Below is a small trained network, with its code and all its weights. Each question gives an input and a target symbol and asks what happens when units are switched off, that is, made to give their printed mean instead of their output.

import numpy as np


def w(rows, s, z=0):
    codes = np.array(rows[::2]) - 128.0
    scale = np.full(codes.shape[1], s)
    scale[-1] = z or s
    return codes * scale


def norm(h):
    return h / np.sqrt((h * h).mean(-1, keepdims=True) + 1e-5)


def f(y):
    return np.maximum(y, 0)


def softmax(a):
    e = np.exp(a - a.max(-1, keepdims=True))
    return e / e.sum(-1, keepdims=True)


def log_softmax(a):
    a = a - a.max(-1, keepdims=True)
    return a - np.log(np.exp(a).sum(-1, keepdims=True))


def net(x, mask):
    ids = ['αβζηθλξπφω'.index(c) for c in x.split()]
    T = len(ids)
    res = E[ids] + P[:T]
    u = 0
    for l in range(3):
        r = norm(res)
        for j in range(2):
            rows = slice(3 * j, 3 * j + 3)
            q, k, v = (r @ M[l][rows].T for M in (Q, K, V))
            z = softmax(np.where(np.tri(T) > 0, q @ k.T / 3**0.5, -1e9)) @ v
            o = O[l][rows]
            res = res + np.where(mask[u + j], z, o[:, -1]) @ o[:, :-1]
        u += 2
        y = f(norm(res) @ A[l][:, :-1].T + A[l][:, -1])
        res = res + np.where(mask[u : u + 4], y, B[l][:, -1]) @ B[l][:, :-1]
        u += 4
    return log_softmax(norm(res)[-1] @ U[:, :-1].T + U[:, -1])


Q, K, V, O, A, B = {}, {}, {}, {}, {}, {}
E = w([
[134,143,76,42,82,139],'α',
[168,121,202,132,144,140],'β',
[165,130,170,95,150,140],'ζ',
[252,101,36,246,180,3],'η',
[84,226,194,133,125,167],'θ',
[177,125,156,137,145,117],'λ',
[165,98,150,159,164,120],'ξ',
[157,104,153,125,177,137],'π',
[156,127,125,106,172,137],'φ',
[93,71,24,208,220,130],'ω',
],0.0039)
P = w([
[162,113,88,161,89,154],'0',
[79,71,191,104,183,47],'1',
[179,253,83,107,128,58],'2',
[113,127,147,165,162,201],'3',
[87,86,166,115,149,38],'4',
[145,233,65,114,132,77],'5',
[110,124,139,160,160,198],'6',
[76,97,152,145,127,45],'7',
[120,206,36,125,147,83],'8',
[119,120,151,159,152,201],'9',
],0.0046)
Q[0] = w([
[213,121,174,158,254,204],'0.h1',
[161,51,163,116,131,123],'0.h1',
[129,50,127,45,124,146],'0.h1',
[139,69,198,133,178,120],'0.h2',
[86,124,55,105,118,19],'0.h2',
[62,149,121,76,156,103],'0.h2',
],0.0077)
K[0] = w([
[3,185,125,148,150,175],'0.h1',
[64,117,235,130,165,135],'0.h1',
[133,61,209,137,211,226],'0.h1',
[47,181,30,146,45,108],'0.h2',
[241,80,166,217,98,143],'0.h2',
[188,116,118,172,113,68],'0.h2',
],0.0058)
V[0] = w([
[129,84,193,89,137,170],'0.h1',
[111,232,164,142,163,112],'0.h1',
[63,250,84,164,90,2],'0.h1',
[129,169,180,177,228,135],'0.h2',
[141,133,205,141,140,61],'0.h2',
[124,88,136,45,85,130],'0.h2',
],0.0036)
O[0] = w([
[116,207,109,216,100,145,115],'0.h1',
[172,144,110,78,195,202,250],'0.h1',
[205,64,145,30,253,150,162],'0.h1',
[87,166,211,218,200,95,244],'0.h2',
[147,135,239,142,127,94,199],'0.h2',
[220,129,108,108,69,173,45],'0.h2',
],0.0031,0.002)
A[0] = w([
[171,70,106,83,252,67,197],'0.n1',
[148,142,12,29,151,81,6],'0.n2',
[165,161,48,148,61,228,119],'0.n3',
[145,101,93,141,125,245,222],'0.n4',
],0.0038,0.002)
B[0] = w([
[37,238,130,105,26,155,253],'0.n1',
[157,138,254,171,174,185,152],'0.n2',
[172,85,48,69,109,202,148],'0.n3',
[203,31,115,91,162,144,177],'0.n4',
],0.0039,0.0044)
Q[1] = w([
[145,230,107,118,91,122],'1.h1',
[154,131,102,116,245,200],'1.h1',
[124,183,87,37,154,160],'1.h1',
[105,123,104,177,83,152],'1.h2',
[207,56,170,255,93,169],'1.h2',
[119,203,79,103,89,65],'1.h2',
],0.0091)
K[1] = w([
[145,117,105,152,20,113],'1.h1',
[207,163,63,166,169,172],'1.h1',
[152,104,53,164,63,198],'1.h1',
[180,124,110,163,123,105],'1.h2',
[120,107,59,178,213,74],'1.h2',
[150,77,160,136,1,166],'1.h2',
],0.0085)
V[1] = w([
[129,128,106,72,252,159],'1.h1',
[46,164,79,74,171,29],'1.h1',
[208,167,78,109,196,122],'1.h1',
[183,174,38,186,209,9],'1.h2',
[60,123,106,163,208,155],'1.h2',
[251,104,243,158,128,55],'1.h2',
],0.0032)
O[1] = w([
[163,175,152,190,62,127,40],'1.h1',
[20,137,106,119,51,116,2],'1.h1',
[201,119,131,177,83,99,75],'1.h1',
[232,202,163,219,171,58,74],'1.h2',
[132,116,112,218,128,154,128],'1.h2',
[253,150,244,66,15,138,142],'1.h2',
],0.0038,0.0015)
A[1] = w([
[101,224,163,118,176,87,6],'1.n1',
[189,86,175,120,148,161,81],'1.n2',
[110,167,67,136,203,30,31],'1.n3',
[148,161,109,80,153,2,18],'1.n4',
],0.0055,0.0018)
B[1] = w([
[172,67,21,137,95,138,253],'1.n1',
[40,119,198,98,97,118,194],'1.n2',
[184,142,210,47,71,151,165],'1.n3',
[1,134,99,120,194,214,168],'1.n4',
],0.0052,0.0037)
Q[2] = w([
[151,187,103,85,129,80],'2.h1',
[102,71,201,208,99,103],'2.h1',
[129,192,117,145,168,121],'2.h1',
[126,88,254,114,173,177],'2.h2',
[85,86,153,183,77,106],'2.h2',
[95,128,192,114,188,146],'2.h2',
],0.0098)
K[2] = w([
[170,35,79,148,114,97],'2.h1',
[82,177,253,144,132,234],'2.h1',
[234,103,80,114,177,168],'2.h1',
[21,212,248,107,228,151],'2.h2',
[100,70,174,176,111,205],'2.h2',
[105,197,255,48,225,202],'2.h2',
],0.0062)
V[2] = w([
[28,147,103,198,151,108],'2.h1',
[133,254,121,83,147,181],'2.h1',
[157,126,198,104,186,68],'2.h1',
[165,30,139,127,228,138],'2.h2',
[155,135,151,145,215,88],'2.h2',
[151,25,92,148,125,180],'2.h2',
],0.0042)
O[2] = w([
[155,117,132,89,68,170,40],'2.h1',
[182,193,203,31,174,74,254],'2.h1',
[104,190,78,82,185,155,20],'2.h1',
[160,149,254,90,152,140,232],'2.h2',
[169,54,148,103,130,125,54],'2.h2',
[97,189,195,104,155,119,126],'2.h2',
],0.0049,0.00075)
A[2] = w([
[186,203,75,59,186,181,139],'2.n1',
[131,99,154,230,62,43,62],'2.n2',
[75,117,39,182,79,164,137],'2.n3',
[123,93,254,129,124,47,249],'2.n4',
],0.0041,0.0015)
B[2] = w([
[113,73,169,175,106,94,253],'2.n1',
[172,103,160,62,147,81,151],'2.n2',
[144,199,166,109,167,118,183],'2.n3',
[122,130,2,74,126,66,251],'2.n4',
],0.0062,0.0034)
U = w([
[148,131,202,31,207,145,2],'α',
[131,98,10,78,110,54,114],'β',
[188,53,112,102,45,193,215],'ζ',
[138,169,33,138,148,213,100],'η',
[118,138,217,196,60,122,159],'θ',
[104,2,185,167,110,59,38],'λ',
[171,240,135,126,46,177,133],'ξ',
[232,175,134,163,98,43,201],'π',
[9,171,157,125,88,99,174],'φ',
[101,113,112,230,220,115,151],'ω',
],0.008,0.0028)

Each question gives the input, a string of symbols that net reads in full, and the target symbol t.
The units are the heads (3 rows each of Q, K, V and O) and the neurons (one row each of A and B). Each row of codes is followed by its name. A weight is (code - 128) times the scale printed after its matrix; where a second scale follows, it is the last column's (O, A, B and U).
mask holds one flag per unit, layer by layer, with each layer's heads first. A switched-off unit (its flag False) gives its mean, the last column of its rows in O or B, instead of its output. The means were averaged over made-up inputs and are rounded, as every weight is.
A unit's drop is (log p(t) with every unit on - log p(t) with that unit switched off) / (log p(t) with every unit on - log p(t) with every unit switched off).
top k neurons: the k neurons with the biggest drops, biggest first
top k neurons in layer l: the k neurons of layer l with the biggest drops, biggest first
which heads matter: for each layer, one digit per head in row order, 1 if its drop is at least 0.15 and else 0, layers parted by /
input β β λ λ ξ ξ ω ω ω, target α: which heads matter	10 / 10 / 00
input ζ π β ξ ζ β, target λ: top 2 neurons	[2.n1, 0.n1]
input β β φ ξ θ θ, target α: which heads matter	10 / 10 / 00
input α θ ζ ξ β β θ θ ω, target φ: top 2 neurons	[0.n1, 2.n4]
input β β ω α φ η ζ, target π: top neuron	[1.n4]
input β η ζ π π π β, target π: which heads matter	10 / 01 / 00
input ξ π β β ξ ω β η ω φ, target ω: which heads matter	00 / 01 / 00
input ζ ω β φ θ θ ω λ θ, target λ: which heads matter	11 / 10 / 10
input α λ π β ζ β π ξ ξ, target φ: top 2 neurons	[0.n1, 2.n4]
input β λ β λ, target β: top 2 neurons	[2.n4, 0.n1]
input α β α β ξ ξ π π η ξ, target π: which heads matter	00 / 01 / 00
input θ β β ζ ζ ξ, target π: top 2 neurons in layer 1	[1.n1, 1.n2]
input π β ξ α ω ξ ω β α π, target ζ: which heads matter	01 / 10 / 10
input β λ α ξ ζ β, target α: top 2 neurons in layer 1	[1.n1, 1.n2]
input θ β ω, target π: top 3 neurons	[0.n1, 1.n1, 2.n1]
input β β ξ φ θ ζ θ ω, target φ: top 2 neurons	[0.n1, 0.n4]
input ω β λ ω α ω ζ ξ θ, target ξ: top neuron in layer 2	[2.n3]
input β θ ζ λ θ, target β: top 2 neurons	[0.n1, 0.n3]
input φ ξ ζ α β ζ β α θ, target θ: top 2 neurons	[2.n1, 2.n4]
input ξ θ π, target η: top 2 neurons	[0.n1, 1.n4]
input β ξ θ ω θ β π ξ, target β: which heads matter	01 / 00 / 00
input η α θ α, target ζ: which heads matter	00 / 00 / 00
input ξ ζ ω ξ ξ θ β ξ, target β: top neuron in layer 2	[2.n4]
input θ β θ π α λ ξ ξ β, target π: top 2 neurons in layer 1	[1.n1, 1.n2]
input β ζ β θ η β λ α ζ, target α: which heads matter	10 / 10 / 00
input θ η θ, target π: top 2 neurons	[0.n1, 2.n1]
